[100 = 0]

92	119	109	105	113	88	122	108	104	112	109	89	103	97	98	90	125	108	101 -> Y/H
92	101	105	109	110	101	103	106	68	106	128	95	109	97	96	77	101	98	98 -> A/D
90	106	99	117	117	99	118	106	99	100	109	94	109	89	102	87	102	104	96 -> Y/T
104	117	91	93	107	112	104	106	70	85	115	95	97	97	102	67	95	101	95 -> A/D
85	110	106	111	118	88	122	105	97	104	109	91	101	90	98	98	99	110	104 -> Y/H
104	113	97	89	102	106	107	94	48	100	114	97	103	103	102	72	98	93	98 -> R/L
86	87	111	122	106	100	109	103	98	98	124	95	112	97	99	75	99	99	102 -> A/V
87	85	109	103	102	94	97	105	100	111	139	97	105	97	101	81	92	106	97 -> A/D
109	106	98	76	94	112	112	103	67	106	105	102	96	107	99	77	106	90	99 -> R/L
103	107	105	99	100	112	101	88	87	88	107	100	97	108	96	78	99	101	103 -> R/W
101	100	113	103	96	105	115	96	86	105	112	114	107	106	93	104	96	96	99 -> F/B
106	116	95	102	104	104	84	86	56	88	98	105	99	106	100	84	98	102	99 -> R/W
90	112	102	109	119	91	118	108	111	103	114	75	103	92	101	72	100	107	98 -> Y/H
108	99	102	90	98	109	102	101	108	102	118	92	104	103	103	80	98	99	102 -> R/L
104	108	98	91	106	106	101	94	88	102	106	98	105	104	94	84	101	95	106 -> R/L
91	108	115	106	103	106	122	95	107	112	121	92	112	102	98	70	99	100	101 -> R/L
111	109	97	94	108	110	106	105	78	92	118	104	101	100	95	87	97	96	88 -> A/V
95	112	104	103	120	94	122	102	83	107	114	86	102	98	90	90	101	99	100 -> Y/H
103	108	103	100	107	103	108	108	66	95	129	89	101	91	93	80	98	96	96 -> A/D
105	108	93	89	103	97	98	107	72	99	118	95	100	96	106	85	99	98	87 -> A/V
101	107	104	105	105	107	115	102	81	98	115	91	106	95	100	81	99	96	98 -> A/V
87	109	108	119	105	96	129	105	106	110	114	93	108	93	106	72	100	108	101 -> Y/T
108	100	108	91	87	107	107	103	72	105	117	111	100	105	96	100	99	91	94 -> F/X
108	115	93	80	104	97	96	96	34	96	108	96	98	106	123	81	99	98	100 -> A/V
103	110	100	93	107	94	92	98	78	97	114	97	101	97	94	90	99	98	96 -> A/V
112	121	111	98	85	113	117	103	46	90	108	109	102	106	95	87	99	101	90 -> F/X
88	115	102	107	113	85	120	106	91	106	99	99	104	94	99	98	101	110	94 -> Y/H
106	112	109	93	96	109	101	88	60	94	105	88	101	102	100	73	101	94	99 -> R/W
103	113	103	97	95	99	100	95	49	95	102	108	106	105	98	79	99	98	97 -> R/W
121	118	90	71	102	115	102	108	35	85	116	114	94	102	85	90	97	92	89 -> A/D
94	112	97	112	115	100	112	104	117	97	93	96	100	93	96	95	100	102	97 -> Y/T
96	118	103	104	113	105	114	102	107	80	100	87	97	93	89	90	100	106	98 -> Y/T
82	112	105	113	110	88	101	99	120	99	102	98	104	94	107	83	98	113	94 -> Y/T
107	111	108	97	94	102	117	105	42	104	120	106	100	99	93	91	103	92	86 -> F/X
86	107	94	118	111	97	117	109	103	97	102	95	102	95	110	86	94	107	99 -> Y/T
119	104	104	76	88	116	111	99	51	96	103	115	86	110	86	110	81	94	97 -> F/X
117	111	96	86	111	110	112	104	51	103	111	103	95	103	87	95	102	88	96 -> A/V
92	104	112	112	90	102	116	103	78	106	122	110	107	104	107	83	98	100	92 -> F/X
105	107	100	92	96	109	94	93	63	95	101	98	102	104	97	83	99	95	99 -> R/W
94	111	103	102	102	101	101	88	83	101	108	107	108	105	107	79	95	103	98 -> R/W
102	106	108	104	100	108	99	86	70	94	106	89	108	106	95	73	100	100	101 -> R/W
102	95	104	95	86	109	115	87	59	107	108	105	109	109	101	81	102	89	106 -> F/B
82	111	106	110	120	86	119	105	90	107	113	91	106	94	97	90	100	107	94 -> Y/H
105	106	109	97	89	103	113	100	47	108	112	120	103	108	99	101	101	97	90 -> F/X
86	106	99	104	119	87	128	108	113	117	120	93	108	91	102	79	100	106	101 -> Y/H
107	96	105	93	95	106	103	105	59	99	111	100	99	105	92	96	98	94	99 -> F/B
104	109	108	88	97	109	103	87	69	107	107	105	108	105	101	81	103	96	98 -> R/W
98	111	107	103	107	106	100	85	58	87	104	86	104	102	99	72	98	101	104 -> R/W
91	117	103	108	118	88	112	101	105	102	103	97	103	94	102	96	99	117	96 -> Y/T
106	105	103	83	92	108	103	98	72	101	103	110	99	108	97	96	103	93	103 -> F/B
99	103	99	93	99	103	108	95	109	111	123	105	109	107	104	73	101	96	101 -> R/L
93	105	100	92	107	100	118	109	69	99	116	84	107	95	104	68	95	99	100 -> A/D
103	105	97	94	111	99	97	104	68	97	121	104	100	103	104	87	99	111	88 -> A/V
99	101	112	105	101	106	112	87	103	106	107	104	112	104	100	73	100	97	104 -> R/W
93	99	112	106	91	101	129	107	64	112	122	104	107	103	101	84	101	98	95 -> F/B
98	97	117	107	86	100	112	103	69	100	119	101	101	103	114	91	97	95	94 -> F/X
101	94	104	93	108	105	103	91	85	105	117	105	106	105	91	85	102	100	104 -> R/L
103	112	104	89	101	105	118	97	88	105	107	95	104	103	100	77	101	99	109 -> R/L
101	112	109	97	93	102	112	99	49	101	118	120	105	104	97	88	99	95	90 -> F/X

101	95	104	88	83	128	94	109	125	88	85	65	97	95	80	134	105	96	95 -> J/S
97	86	88	65	95	103	96	105	108	68	89	106	95	110	94	116	98	107	103 -> K/Q
107	86	82	68	94	101	96	117	104	91	95	100	80	101	87	102	96	103	93 -> K/Q
103	98	110	81	91	116	98	104	125	95	97	84	106	94	78	121	106	105	99 -> J/C
108	94	102	104	88	116	101	103	115	69	99	89	94	123	74	86	100	91	94 -> N/G
124	105	106	110	89	109	103	89	113	78	100	95	108	124	87	74	93	89	102 -> N/G
95	87	93	118	110	105	103	96	125	117	100	117	98	92	116	87	111	99	89 -> M/P
98	89	107	75	85	128	96	100	132	89	89	87	103	99	56	115	92	101	97 -> J/C
91	81	101	104	98	113	103	96	119	107	92	111	100	106	110	97	106	99	89 -> M/U
125	92	97	112	103	110	105	97	103	106	99	106	118	100	134	98	104	102	101 -> M/P
96	88	88	104	99	102	100	99	126	106	98	112	105	105	105	88	100	97	98 -> M/U
102	86	79	54	80	110	85	95	136	68	81	97	91	120	86	117	100	110	109 -> K/Z
104	88	102	79	92	122	90	111	133	101	94	89	100	88	70	106	97	103	98 -> J/C
119	92	95	85	89	123	99	109	127	94	91	80	100	91	78	115	97	107	103 -> J/C
100	101	105	66	84	131	90	103	151	88	70	81	103	102	76	123	99	112	106 -> J/C
105	97	91	74	93	129	103	110	133	84	85	87	105	74	71	120	103	107	94 -> J/C
90	83	104	120	98	114	101	102	130	99	93	103	101	120	107	91	99	95	104 -> M/P
112	88	106	95	95	98	105	106	106	67	88	95	97	99	80	79	95	104	120 -> N/E
105	91	110	101	87	114	104	158	108	65	101	81	104	121	90	82	100	99	106 -> N/G
109	111	117	114	91	111	106	110	91	85	101	97	110	115	86	84	113	94	107 -> N/G
94	78	89	106	103	102	96	96	130	109	92	121	100	125	109	81	93	103	97 -> M/P
101	97	112	107	99	108	98	108	103	73	92	81	119	116	86	80	100	99	112 -> N/G
102	82	101	89	89	122	94	103	144	76	80	68	97	106	76	126	90	102	101 -> J/S
100	90	89	64	90	104	89	110	118	66	93	101	81	102	77	102	94	113	113 -> K/Q
95	95	102	87	96	115	99	108	120	95	93	91	98	52	82	116	93	99	98 -> J/C
96	81	97	113	105	115	103	102	119	118	106	116	102	103	122	84	92	98	94 -> M/P

99	107	92	94	89	64	94	98	108	83	120	94	91	76	108	82	100	99	104 -> (84)/<15>
103	87	95	93	73	64	95	95	93	84	116	98	92	91	99	85	93	95	84 -> (84)/<15>
105	98	101	78	103	93	113	95	133	108	92	115	90	82	125	96	97	109	88 -> (83)/<9>
114	118	100	88	113	103	112	94	114	118	88	119	95	80	92	116	109	112	117 -> (83)/<7>
109	77	89	91	85	81	112	97	97	99	108	89	115	93	101	67	105	135	80 -> (84)/<13>
114	108	85	80	97	78	108	92	109	87	91	90	94	89	89	104	133	90	83 -> (84)/<13>
107	94	91	98	93	114	123	96	89	89	112	96	97	111	104	112	110	92	110 -> (84)/<13>
105	89	91	89	89	54	98	101	114	103	108	94	117	100	108	78	93	103	95 -> (84)/<15>
105	75	92	94	93	102	97	92	97	94	126	99	102	78	106	68	96	96	92 -> (84)/<13>
84	66	100	85	83	45	64	115	115	94	97	100	116	85	137	63	131	99	75 -> (84)/<15>
102	128	94	102	99	94	100	99	114	92	122	84	88	96	100	102	109	94	90 -> (84)/<13>
95	89	97	87	105	78	103	93	109	111	82	104	107	101	97	66	117	84	82 -> (83)/<9>
116	76	89	99	93	72	142	71	85	67	116	92	105	95	95	106	119	91	80 -> (84)/<13>
111	79	89	99	105	74	110	79	96	97	71	122	117	82	105	91	112	111	84 -> (83)/<9>
111	89	97	84	104	92	96	111	118	107	93	109	105	85	115	82	110	101	99 -> (83)/<7>
106	109	107	102	88	103	122	88	106	100	114	101	87	106	101	109	111	97	85 -> (84)/<15>

107	96	108	102	94	114	110	100	108	97	107	87	117	103	99	91	92	98	91 -> z145/z483
93	108	100	91	100	99	103	99	93	107	91	111	99	94	106	95	96	101	104 -> z145/z284
104	104	99	96	101	106	106	93	96	105	94	106	104	96	109	94	97	97	101 -> z145/z284
72	115	110	82	94	96	124	114	95	110	93	105	104	93	95	103	91	118	114 -> Z824/z882
92	102	108	92	95	107	123	105	104	108	100	94	115	96	99	98	98	110	111 -> Z824/z953
87	100	102	101	95	99	92	109	104	92	107	93	97	106	91	97	92	99	85 -> Z437/z88
93	105	103	93	92	111	102	101	101	100	98	106	109	98	104	78	81	97	85 -> z145/z483
103	102	99	93	95	107	107	99	97	106	96	107	109	95	105	87	92	101	99 -> z145/z284
90	96	99	102	93	93	83	114	103	90	107	100	94	104	85	94	93	101	85 -> Z437/z88
87	99	103	99	91	100	96	113	103	91	107	98	100	104	89	90	87	99	84 -> Z437/z88
82	108	110	90	96	100	120	108	101	104	98	95	106	98	97	105	98	107	107 -> Z824/z882
98	99	104	103	94	110	96	103	107	93	109	94	107	104	97	87	88	93	82 -> z145/z483
98	94	91	90	85	94	80	115	96	98	101	115	101	97	89	74	81	106	85 -> Z437/z791
113	93	98	100	94	106	101	99	102	104	102	100	109	99	101	89	95	100	97 -> z145/z284
98	103	95	89	96	101	94	102	92	105	92	117	101	94	105	82	87	102	97 -> z145/z284
118	92	101	103	99	111	109	93	106	101	103	91	115	101	104	93	101	98	99 -> z145/z284
92	102	101	90	93	102	111	108	98	105	99	103	109	95	98	93	94	108	102 -> Z824/z953
94	106	100	92	97	103	103	101	97	104	95	107	103	96	102	90	93	100	98 -> z145/z284
87	109	97	94	94	101	90	104	95	102	94	116	92	96	102	81	84	98	88 -> z145/z284
82	109	106	93	97	102	109	103	100	103	98	102	102	98	100	96	93	103	99 -> z145/z483
78	105	105	95	94	96	94	115	100	95	102	102	95	102	91	94	89	103	88 -> Z437/z88
79	109	106	86	95	98	118	110	97	108	94	105	104	95	98	100	96	111	110 -> Z824/z882
74	112	110	87	97	97	126	111	97	109	95	104	103	97	96	108	98	114	115 -> Z824/z882
78	111	103	88	92	105	97	106	96	102	94	115	101	96	102	79	77	97	83 -> z145/z483
99	93	92	92	84	97	80	115	97	95	105	113	102	99	88	72	79	104	80 -> Z437/z791
86	111	105	93	96	107	108	101	98	103	96	105	104	95	105	92	90	99	96 -> z145/z483
95	101	100	89	94	93	111	112	95	107	96	105	105	95	96	99	99	114	113 -> Z824/z953
96	94	95	93	91	95	87	112	98	97	101	110	100	98	93	84	88	105	92 -> Z437/z791
82	106	106	88	97	91	116	114	96	106	97	102	100	96	94	109	102	115	115 -> Z824/z953
88	96	100	99	91	97	84	114	103	92	107	102	95	104	88	89	86	99	81 -> Z437/z88
95	102	102	94	94	107	104	103	100	100	99	103	107	98	100	86	88	101	94 -> z145/z284
92	100	99	99	93	101	84	108	101	94	104	105	97	100	95	86	86	97	82 -> Z437/z88
70	109	98	83	87	92	82	119	93	99	97	122	91	97	90	77	75	105	79 -> Z437/z791
89	105	107	89	96	102	122	107	99	108	96	97	110	96	99	101	98	111	111 -> Z824/z953
88	99	99	91	89	99	87	111	98	97	100	110	99	99	93	81	81	102	84 -> Z437/z791
81	105	109	93	94	96	116	114	104	101	103	93	103	101	91	106	98	110	104 -> Z824/z882
111	97	95	97	97	105	97	95	97	104	96	108	106	97	106	85	92	98	97 -> z145/z284
68	114	106	84	97	89	111	117	91	108	91	110	93	93	95	106	99	114	112 -> Z824/z882
92	98	106	94	95	97	119	110	103	103	104	91	107	100	92	108	103	113	111 -> Z824/z882
80	108	105	88	95	95	111	113	95	106	93	108	101	94	96	98	95	111	107 -> Z824/z953
122	92	91	96	92	109	94	94	97	104	98	111	112	94	107	74	90	98	94 -> z145/z284
87	106	108	95	99	102	118	105	101	104	99	96	104	97	98	107	102	107	109 -> Z824/z882
105	102	103	95	94	113	115	96	103	105	97	98	115	97	107	89	93	100	100 -> z145/z284
98	100	100	96	92	106	100	104	101	99	101	103	107	100	98	85	87	99	88 -> z145/z483
112	90	94	101	93	103	84	103	102	95	103	101	103	102	96	81	89	96	85 -> Z437/z791
69	108	111	84	91	94	122	122	99	104	99	99	106	97	87	102	94	118	109 -> Z824/z882
81	111	107	84	97	102	120	104	92	112	88	109	105	92	106	98	95	109	111 -> Z824/z953
79	114	105	85	97	100	116	106	92	110	90	111	102	91	104	97	93	109	110 -> Z824/z953
109	94	97	100	95	106	96	99	100	100	102	101	106	99	100	87	94	98	93 -> z145/z284
94	93	100	98	89	96	94	116	102	94	108	97	102	103	85	93	91	107	90 -> Z437/z88
100	102	100	94	96	104	103	101	98	102	97	103	105	100	103	91	90	100	97 -> z145/z284
91	103	107	93	97	104	119	106	100	103	100	96	108	96	98	99	97	108	106 -> Z824/z953
82	108	96	82	94	92	107	112	92	108	91	114	99	93	97	96	94	112	109 -> Z824/z953
94	96	100	90	93	104	104	104	97	105	97	109	108	96	101	83	88	104	96 -> z145/z284

104	107	122	117	146	104	77	36	99	92	108	90	94	95	95	93	102	111	106 -> z71/<92>
91	101	107	92	112	71	87	56	62	91	99	105	93	90	101	100	96	101	101 -> z71/<92>
93	98	90	111	51	105	121	79	109	110	103	90	110	104	100	103	92	114	55 -> Z13/<69>
100	100	152	90	116	65	91	74	100	71	110	108	110	99	135	86	102	73	84 -> z721/<88>
126	115	137	110	144	97	85	72	90	87	102	97	105	88	98	102	94	108	73 -> z71/<92>
116	96	151	104	104	85	84	79	105	91	95	109	95	106	115	103	106	86	126 -> z721/<88>
99	105	53	84	38	69	108	44	132	124	94	105	102	110	94	105	93	95	47 -> z521/<90>
125	95	78	102	46	129	84	105	131	132	101	88	106	105	108	118	96	92	76 -> Z13/<69>
95	100	126	99	109	64	95	73	97	87	99	95	76	92	105	99	100	91	122 -> z721/<78>
84	108	121	107	155	89	90	66	88	85	98	100	82	91	96	101	104	98	82 -> z71/<92>
95	105	124	104	137	81	112	11	108	95	102	105	107	96	97	96	111	105	83 -> z71/<92>
124	103	162	87	128	45	99	81	112	75	100	103	106	120	116	113	110	92	102 -> z721/<88>
129	100	164	105	140	78	67	78	103	90	105	98	101	106	105	143	114	99	140 -> z721/<88>
103	103	104	109	50	94	92	69	108	112	108	93	93	96	98	115	98	83	80 -> Z13/<86>
113	109	39	27	77	88	106	92	103	123	99	99	96	98	96	64	103	74	65 -> z521/<82>
119	99	98	95	52	115	101	63	142	121	111	97	96	95	93	102	85	116	87 -> Z13/<69>
107	104	102	101	34	70	80	79	124	112	108	100	100	112	124	96	92	100	92 -> Z13/<86>
124	96	141	87	148	63	73	105	89	95	103	111	94	106	119	106	112	84	181 -> z721/<88>
97	93	96	88	16	96	109	69	106	103	99	96	102	110	104	90	87	106	39 -> Z13/<69>
111	106	78	94	55	96	109	95	154	121	110	74	96	108	107	95	97	113	70 -> Z13/<69>

98	106	101	116	85	96	89	78	99	97	94	102	89	128	86	106	98	115	105 -> z373/[71]
98	98	107	114	102	116	100	104	99	95	104	92	76	128	92	86	102	117	97 -> z675/[89]
98	106	92	91	115	86	99	101	112	101	98	101	91	122	106	109	105	131	107 -> z373/[71]
80	109	107	91	80	106	90	79	106	101	98	92	94	107	114	102	98	109	97 -> z21/[74]
105	97	106	112	91	112	99	81	86	95	102	97	93	106	99	92	97	103	95 -> z675/[89]
94	98	102	103	109	83	103	107	93	101	113	100	99	104	98	68	91	107	104 -> z380/[88]
102	104	96	102	105	113	98	80	106	97	89	94	101	135	102	101	95	124	101 -> z373/[71]
94	106	108	103	94	83	102	101	91	102	95	88	80	104	97	109	91	106	96 -> z373/[78]
83	71	110	99	102	107	96	83	91	97	101	93	105	97	108	90	84	104	103 -> z21/[72]
75	97	111	93	91	101	103	95	113	101	100	101	107	112	99	81	101	127	106 -> z380/[87]
108	88	103	120	101	107	98	54	93	89	86	92	120	130	90	117	97	99	89 -> z373/[71]
84	100	110	89	71	122	88	72	109	96	102	97	86	100	123	105	104	113	105 -> z21/[74]
94	102	109	116	80	103	96	58	90	99	90	95	102	135	104	78	89	95	96 -> z675/[89]
104	101	102	104	105	105	104	101	103	97	81	100	110	120	113	99	105	127	102 -> z373/[71]
103	76	112	103	92	98	102	70	97	99	86	109	117	118	84	105	96	103	106 -> z373/[78]
113	106	113	114	87	99	103	93	88	96	97	101	85	114	90	77	94	80	92 -> z675/[86]
